Below are the code and all the weights of a small trained network. Each question names an input and a class and asks about switching units off, where a switched-off unit gives its printed mean instead of its output.

import numpy as np


def w(rows, s, z=0):
    codes = np.array(rows[::2]) - 128.0
    scale = np.full(codes.shape[1], s)
    scale[-1] = z or s
    return codes * scale


def f(y):
    return np.maximum(y, 0)


def log_softmax(a):
    a = a - a.max(-1, keepdims=True)
    return a - np.log(np.exp(a).sum(-1, keepdims=True))


def net(x, mask):
    res = np.array(x, float).reshape(1, 3) / 4 @ E
    y = f(res @ A[0][:, :-1].T + A[0][:, -1])
    res = res + np.where(mask, y, B[0][:, -1]) @ B[0][:, :-1]
    return log_softmax(res[-1] @ U[:, :-1].T + U[:, -1])


A, B = {}, {}
E = w([
[235,144,104,33,106,23,101,102,176,71],'x0',
[80,203,24,175,147,59,131,83,40,140],'x1',
[146,55,185,190,254,55,94,142,120,165],'x2',
],0.006)
A[0] = w([
[137,108,149,154,191,96,116,131,133,132,104],'neuron 1',
[187,135,111,68,106,45,120,112,152,119,142],'neuron 2',
[94,176,44,160,144,50,131,123,62,137,112],'neuron 3',
[129,115,147,138,162,110,127,126,121,122,254],'neuron 4',
[130,97,149,151,196,88,113,135,129,136,95],'neuron 5',
[58,111,130,195,160,252,124,118,90,141,115],'neuron 6',
[138,84,184,116,121,175,133,136,153,135,115],'neuron 7',
[138,92,159,174,219,70,123,147,138,134,90],'neuron 8',
[117,198,77,96,2,204,123,139,144,122,90],'neuron 9',
[168,62,197,93,112,170,134,143,185,135,96],'neuron 10',
[193,133,100,69,121,45,117,114,147,119,83],'neuron 11',
[103,165,71,158,137,63,139,124,87,139,110],'neuron 12',
],0.011,0.0077)
B[0] = w([
[124,109,136,104,135,117,147,106,110,122,191],'neuron 1',
[95,174,119,163,164,112,140,152,124,159,231],'neuron 2',
[145,143,147,112,171,173,103,123,147,108,228],'neuron 3',
[141,164,2,104,123,144,123,138,151,215,252],'neuron 4',
[124,106,135,103,138,113,148,102,106,115,197],'neuron 5',
[104,180,141,160,163,75,146,159,127,137,255],'neuron 6',
[135,164,126,122,177,146,111,119,135,118,193],'neuron 7',
[125,99,144,89,143,109,159,98,97,112,225],'neuron 8',
[135,99,93,74,176,100,156,90,100,160,243],'neuron 9',
[130,164,139,123,191,167,106,113,130,106,217],'neuron 10',
[100,145,169,159,154,100,147,148,114,116,207],'neuron 11',
[140,139,145,120,162,159,115,121,145,112,198],'neuron 12',
],0.024,0.0082)
U = w([
[137,78,112,55,129,87,177,51,43,134,98],'0',
[65,176,171,220,143,63,150,235,124,136,95],'1',
[170,161,164,114,170,255,51,110,193,74,112],'2',
[161,130,25,123,65,157,105,166,191,202,254],'3',
[135,97,170,140,100,135,132,145,135,80,113],'4',
[136,108,193,159,78,137,109,135,120,96,110],'5',
[132,92,170,159,80,132,115,125,119,79,112],'6',
[134,109,185,146,81,128,98,133,114,99,108],'7',
],0.009,0.007)

Each question gives the input, the list of numbers given to net, and the class t.
The units are the neurons (one row each of A and B). Each row of codes is followed by its name. A weight is (code - 128) times the scale printed after its matrix; where a second scale follows, it is the last column's (A, B and U).
mask holds one flag per neuron, in row order. A switched-off neuron (its flag False) gives its mean, the last column of its row in B, instead of its output. The means were averaged over made-up inputs and are rounded, as every weight is.
A unit's drop is (log p(t) with every unit on - log p(t) with that unit switched off) / (log p(t) with every unit on - log p(t) with every unit switched off).
The circuit of an input: a set's keep is (log p(t) with only the set's units on - log p(t) with every unit switched off) / (log p(t) with every unit on - log p(t) with every unit switched off). Starting from all 12 units, units are removed one at a time, each time the one whose removal leaves the highest keep (on an exact tie, the one counted first), for as long as the keep stays at least 0.8.
units of the circuit, in order: the units of the circuit, biggest drop first
k most important neurons: the k neurons with the biggest drops, biggest first
drop of u: that unit's drop, to one decimal
input [-3,8,-3], class 2: units of the circuit, in order : (neuron 3)
input [2,2,-2], class 3: units of the circuit, in order : (neuron 6; neuron 8; neuron 10)
input [-5,1,6], class 0: 3 most important neurons : (neuron 8; neuron 2; neuron 5)
input [-3,3,0], class 3: units of the circuit, in order : (neuron 11; neuron 8)
input [-6,7,2], class 2: 3 most important neurons : (neuron 3; neuron 12; neuron 2)
input [6,-6,2], class 1: 2 most important neurons : (neuron 2; neuron 11)
input [4,6,-5], class 2: 3 most important neurons : (neuron 3; neuron 12; neuron 8)
input [-5,-2,-3], class 1: 3 most important neurons : (neuron 6; neuron 4; neuron 8)
input [0,-1,3], class 3: 3 most important neurons : (neuron 9; neuron 4; neuron 11)
input [7,7,0], class 1: 2 most important neurons : (neuron 2; neuron 11)
input [-1,3,-1], class 3: 2 most important neurons : (neuron 10; neuron 7)
input [0,-5,4], class 2: 3 most important neurons : (neuron 9; neuron 10; neuron 7)
input [-7,-1,7], class 0: 4 most important neurons : (neuron 8; neuron 5; neuron 2; neuron 1)
input [-3,-6,-8], class 0: units of the circuit, in order : (neuron 9)
input [6,5,-3], class 1: 3 most important neurons : (neuron 2; neuron 11; neuron 10)
input [-6,8,-3], class 2: 2 most important neurons : (neuron 3; neuron 12)
input [5,-5,-3], class 1: 3 most important neurons : (neuron 2; neuron 3; neuron 11)
input [2,0,3], class 3: 3 most important neurons : (neuron 9; neuron 4; neuron 6)
input [2,-2,-1], class 3: 2 most important neurons : (neuron 6; neuron 3)
input [8,-4,-5], class 1: units of the circuit, in order : (neuron 2)
input [-1,6,-3], class 2: drop of neuron 3 : 0.3
input [-5,-6,8], class 0: drop of neuron 8 : 0.6
input [1,2,3], class 3: drop of neuron 11 : 0.1
input [-4,5,8], class 0: drop of neuron 4 : 0.0
